Below is a small trained network, with its code and all its weights. Each question gives an input and a class and asks what happens when units are switched off, that is, made to give their printed mean instead of their output.

import numpy as np


def w(rows, s, z=0):
    codes = np.array(rows[::2]) - 128.0
    scale = np.full(codes.shape[1], s)
    scale[-1] = z or s
    return codes * scale


def f(y):
    return np.maximum(y, 0)


def log_softmax(a):
    a = a - a.max(-1, keepdims=True)
    return a - np.log(np.exp(a).sum(-1, keepdims=True))


def net(x, mask):
    res = np.array(x, float).reshape(1, 3) / 4 @ E
    y = f(res @ A[0][:, :-1].T + A[0][:, -1])
    res = res + np.where(mask, y, B[0][:, -1]) @ B[0][:, :-1]
    return log_softmax(res[-1] @ U[:, :-1].T + U[:, -1])


A, B = {}, {}
E = w([
[71,160,178,249,102,191,80],'x0',
[92,248,71,120,237,197,243],'x1',
[163,84,186,88,112,255,180],'x2',
],0.0094)
A[0] = w([
[188,101,173,95,107,204,145,31],'n1',
[182,42,188,134,43,77,50,54],'n2',
[178,79,232,108,97,244,175,106],'n3',
[98,155,103,151,121,43,106,1],'n4',
[70,156,201,254,92,180,71,6],'n5',
[97,155,84,173,144,49,84,66],'n6',
[208,87,96,36,142,84,131,4],'n7',
],0.0085,0.0042)
B[0] = w([
[63,107,94,93,175,120,67,176],'n1',
[174,240,135,162,241,218,186,247],'n2',
[101,115,116,90,192,112,53,221],'n3',
[101,93,109,66,188,163,74,166],'n4',
[168,70,2,212,96,45,194,205],'n5',
[79,96,135,51,206,125,49,184],'n6',
[198,75,30,179,101,82,198,190],'n7',
],0.0088,0.013)
U = w([
[142,253,127,137,159,165,169,98],'0',
[149,56,89,152,104,93,171,121],'1',
[105,88,131,101,146,125,45,97],'2',
[140,156,176,133,98,117,121,250],'3',
[125,119,205,130,57,137,139,87],'4',
[125,122,183,130,71,135,133,95],'5',
[124,120,174,130,75,138,137,89],'6',
],0.018,0.02)

Each question gives the input, the list of numbers given to net, and the class t.
The units are the neurons (one row each of A and B). Each row of codes is followed by its name. A weight is (code - 128) times the scale printed after its matrix; where a second scale follows, it is the last column's (A, B and U).
mask holds one flag per neuron, in row order. A switched-off neuron (its flag False) gives its mean, the last column of its row in B, instead of its output. The means were averaged over made-up inputs and are rounded, as every weight is.
A unit's drop is (log p(t) with every unit on - log p(t) with that unit switched off) / (log p(t) with every unit on - log p(t) with every unit switched off).
The circuit of an input: a set's keep is (log p(t) with only the set's units on - log p(t) with every unit switched off) / (log p(t) with every unit on - log p(t) with every unit switched off). Starting from all 7 units, units are removed one at a time, each time the one whose removal leaves the highest keep (on an exact tie, the one counted first), for as long as the keep stays at least 0.8.
units of the circuit, in order: the units of the circuit, biggest drop first
top k neurons: the k neurons with the biggest drops, biggest first
drop of u: that unit's drop, to one decimal
input [2,3,-4], class 2: units of the circuit, in order => [n2]
input [3,0,4], class 2: top 3 neurons => [n2, n3, n7]
input [-3,1,-3], class 3: top 3 neurons => [n5, n2, n3]
input [0,-1,-2], class 3: top 2 neurons => [n2, n3]
input [7,2,3], class 1: top 2 neurons => [n5, n2]
input [0,0,1], class 3: top 2 neurons => [n2, n5]
input [2,-4,3], class 0: top 2 neurons => [n2, n6]
input [-4,6,7], class 2: units of the circuit, in order => [n2, n3]
input [-6,1,-8], class 2: top 3 neurons => [n6, n5, n4]
input [-5,-1,7], class 2: top 3 neurons => [n3, n5, n1]
input [6,1,6], class 1: top 2 neurons => [n5, n6]
input [-5,1,3], class 1: top 2 neurons => [n2, n7]
input [8,7,1], class 1: units of the circuit, in order => [n5, n2]
input [6,-1,5], class 1: top 2 neurons => [n5, n6]
input [6,2,-2], class 1: top neuron => [n5]
input [-3,-1,6], class 2: top 2 neurons => [n3, n5]
input [8,-2,6], class 1: drop of n5 => 2.9
input [3,0,-7], class 2: drop of n6 => 0.2
input [-1,-6,-1], class 0: drop of n2 => 0.6
input [-8,2,5], class 1: units of the circuit, in order => [n7]
